Below are the code and all the weights of a small trained network. Each question names an input and a target symbol and asks about switching units off, where a switched-off unit gives its printed mean instead of its output.

import numpy as np


def w(rows, s, z=0):
    codes = np.array(rows[::2]) - 128.0
    scale = np.full(codes.shape[1], s)
    scale[-1] = z or s
    return codes * scale


def f(y):
    return np.maximum(y, 0)


def softmax(a):
    e = np.exp(a - a.max(-1, keepdims=True))
    return e / e.sum(-1, keepdims=True)


def log_softmax(a):
    a = a - a.max(-1, keepdims=True)
    return a - np.log(np.exp(a).sum(-1, keepdims=True))


def net(x, mask):
    ids = ['ΓΘΞΠΨΩαβζηλστφ'.index(c) for c in x.split()]
    T = len(ids)
    res = E[ids] + P[:T]
    q, k, v = (res @ M[0].T for M in (Q, K, V))
    z = softmax(np.where(np.tri(T) > 0, q @ k.T / 4**0.5, -1e9)) @ v
    res = res + np.where(mask[0], z, O[0][:, -1]) @ O[0][:, :-1]
    y = f(res @ A[0][:, :-1].T + A[0][:, -1])
    res = res + np.where(mask[1:9], y, B[0][:, -1]) @ B[0][:, :-1]
    return log_softmax(res[-1] @ U[:, :-1].T + U[:, -1])


Q, K, V, O, A, B = {}, {}, {}, {}, {}, {}
E = w([
[123,79,51,42,44,147,91],'Γ',
[124,186,152,165,198,155,69],'Θ',
[83,102,106,163,135,1,220],'Ξ',
[101,144,137,204,140,200,222],'Π',
[114,118,123,57,153,78,63],'Ψ',
[153,59,180,97,141,143,216],'Ω',
[59,168,173,136,227,62,148],'α',
[143,151,82,171,118,213,71],'β',
[29,116,159,56,75,119,238],'ζ',
[55,194,120,179,102,107,109],'η',
[187,79,121,108,160,222,122],'λ',
[95,156,198,45,156,213,88],'σ',
[160,115,87,192,197,55,111],'τ',
[45,153,36,127,36,148,146],'φ',
],0.0051)
P = w([
[65,76,122,142,168,151,116],'0',
[126,106,202,173,4,69,85],'1',
[91,102,120,129,167,149,127],'2',
[94,118,104,116,175,155,134],'3',
[142,128,200,150,2,92,105],'4',
[119,132,116,119,153,135,137],'5',
[116,148,93,104,177,149,147],'6',
[156,143,200,147,4,92,123],'7',
[142,154,113,110,146,128,149],'8',
[135,172,83,91,176,146,159],'9',
[161,161,201,130,1,91,137],'10',
[164,175,109,104,143,120,156],'11',
],0.0096)
Q[0] = w([
[195,145,183,153,94,123,79],'h0',
[195,147,216,148,30,47,108],'h0',
[173,76,214,161,4,84,79],'h0',
[139,127,84,89,98,146,129],'h0',
],0.03)
K[0] = w([
[120,57,152,174,135,177,58],'h0',
[43,4,193,201,119,116,77],'h0',
[23,15,110,145,138,152,104],'h0',
[157,81,87,80,86,131,132],'h0',
],0.022)
V[0] = w([
[56,191,164,165,123,147,187],'h0',
[166,116,151,162,116,253,149],'h0',
[123,80,67,114,70,107,216],'h0',
[125,111,218,27,145,130,149],'h0',
],0.027)
O[0] = w([
[96,113,74,69,121,38,165,254],'h0',
[197,151,162,29,149,105,126,48],'h0',
[128,3,152,121,111,124,99,132],'h0',
[25,163,207,93,166,126,126,198],'h0',
],0.02,0.0026)
A[0] = w([
[160,160,106,160,106,113,127,80],'n0',
[178,174,160,144,83,102,102,138],'n1',
[115,99,102,161,217,122,158,3],'n2',
[96,133,68,76,142,204,59,66],'n3',
[113,138,40,107,172,172,85,81],'n4',
[121,103,81,105,223,136,152,86],'n5',
[167,136,186,134,58,106,101,33],'n6',
[130,115,112,152,250,141,160,178],'n7',
],0.022,0.0051)
B[0] = w([
[158,159,116,81,121,153,8,231],'n0',
[101,82,158,130,83,170,254,237],'n1',
[162,150,109,54,167,114,189,222],'n2',
[126,142,110,23,54,115,103,188],'n3',
[75,134,160,178,98,61,195,218],'n4',
[119,136,95,179,148,217,109,254],'n5',
[138,159,119,170,247,94,81,214],'n6',
[193,70,215,173,145,86,111,239],'n7',
],0.018,0.009)
U = w([
[147,114,101,26,83,103,52,162],'Γ',
[54,180,171,254,79,184,118,117],'Θ',
[170,93,78,49,160,66,169,75],'Ξ',
[165,145,79,171,144,218,79,167],'Π',
[79,88,180,112,84,42,129,173],'Ψ',
[115,51,170,201,172,178,80,142],'Ω',
[122,165,134,167,180,115,185,64],'α',
[137,139,120,116,50,157,166,145],'β',
[17,150,133,69,144,157,164,53],'ζ',
[62,210,66,144,113,79,115,255],'η',
[231,124,162,64,160,164,130,37],'λ',
[111,244,162,67,205,119,78,93],'σ',
[229,102,107,172,135,64,90,160],'τ',
[106,13,89,233,64,117,122,107],'φ',
],0.0056,0.0069)

Each question gives the input, a string of symbols that net reads in full, and the target symbol t.
The units are the heads (4 rows each of Q, K, V and O) and the neurons (one row each of A and B). Each row of codes is followed by its name. A weight is (code - 128) times the scale printed after its matrix; where a second scale follows, it is the last column's (O, A, B and U).
mask holds one flag per unit, heads first, then neurons. A switched-off unit (its flag False) gives its mean, the last column of its rows in O or B, instead of its output. The means were averaged over made-up inputs and are rounded, as every weight is.
A unit's drop is (log p(t) with every unit on - log p(t) with that unit switched off) / (log p(t) with every unit on - log p(t) with every unit switched off).
The circuit of an input: a set's keep is (log p(t) with only the set's units on - log p(t) with every unit switched off) / (log p(t) with every unit on - log p(t) with every unit switched off). Starting from all 9 units, units are removed one at a time, each time the one whose removal leaves the highest keep (on an exact tie, the one counted first), for as long as the keep stays at least 0.8.
circuit, biggest first: the units of the circuit, biggest drop first
unit that matters most: the unit with the biggest drop
top k neurons: the k neurons with the biggest drops, biggest first
drop when u is switched off: that unit's drop, to one decimal
input β Ω Π Ψ Ψ λ Ψ Γ Ξ, target Ξ: unit that matters most	n2
input ζ α τ α Ω λ Π η, target Ψ: top 2 neurons	n5; n0
input τ τ Ψ τ λ Ψ ζ Ψ, target Π: circuit, biggest first	h0; n0
input Ξ λ τ α Ω Π, target Π: circuit, biggest first	n5; h0; n4
input η Θ λ Ψ Ψ Ξ φ Ψ, target Γ: circuit, biggest first	h0; n0
input Θ Ψ β Ψ β α ζ ζ Γ Ω Γ, target β: circuit, biggest first	n1; h0
input β σ Π β β, target λ: top 2 neurons	n1; n0
input β η Ψ Γ φ Ω φ Ω, target λ: circuit, biggest first	n1; h0; n0; n6
input Ξ α Ψ β Ω τ Ω, target Ω: circuit, biggest first	h0; n5; n7
input Ω β α Π β, target σ: circuit, biggest first	h0; n6
input λ λ Ω β ζ Γ Π Ψ φ λ Γ, target α: circuit, biggest first	n1; n6; h0
input Γ φ τ, target τ: circuit, biggest first	h0; n7; n1
input φ Ω η β η η λ η Γ Π η, target τ: circuit, biggest first	h0; n6
input ζ τ η Ψ τ φ ζ ζ, target Ψ: circuit, biggest first	h0
input Ξ Ψ Γ α Γ η, target η: top 2 neurons	n7; n1
input β Ψ Ψ Ω Γ α Π τ Π τ Ψ, target λ: top 2 neurons	n1; n0
input η Ξ η Γ λ, target Γ: top 2 neurons	n0; n5
input η φ β λ τ Γ σ α Ξ Ω τ τ, target τ: top 2 neurons	n1; n7
input Γ λ Γ φ Ψ Ψ, target Ψ: top 2 neurons	n5; n7
input τ ζ φ, target φ: top neuron	n0
input β Ω α β λ σ τ φ, target λ: top 3 neurons	n1; n0; n6
input τ η λ Π Ω α, target α: top 4 neurons	n2; n7; n5; n0
input Π τ Ψ Θ ζ Ω Ξ η ζ τ Ω, target Ξ: drop when n5 is switched off	0.0
input Ψ λ β τ Γ Ψ τ Ω β Ψ Γ, target Θ: drop when h0 is switched off	0.9
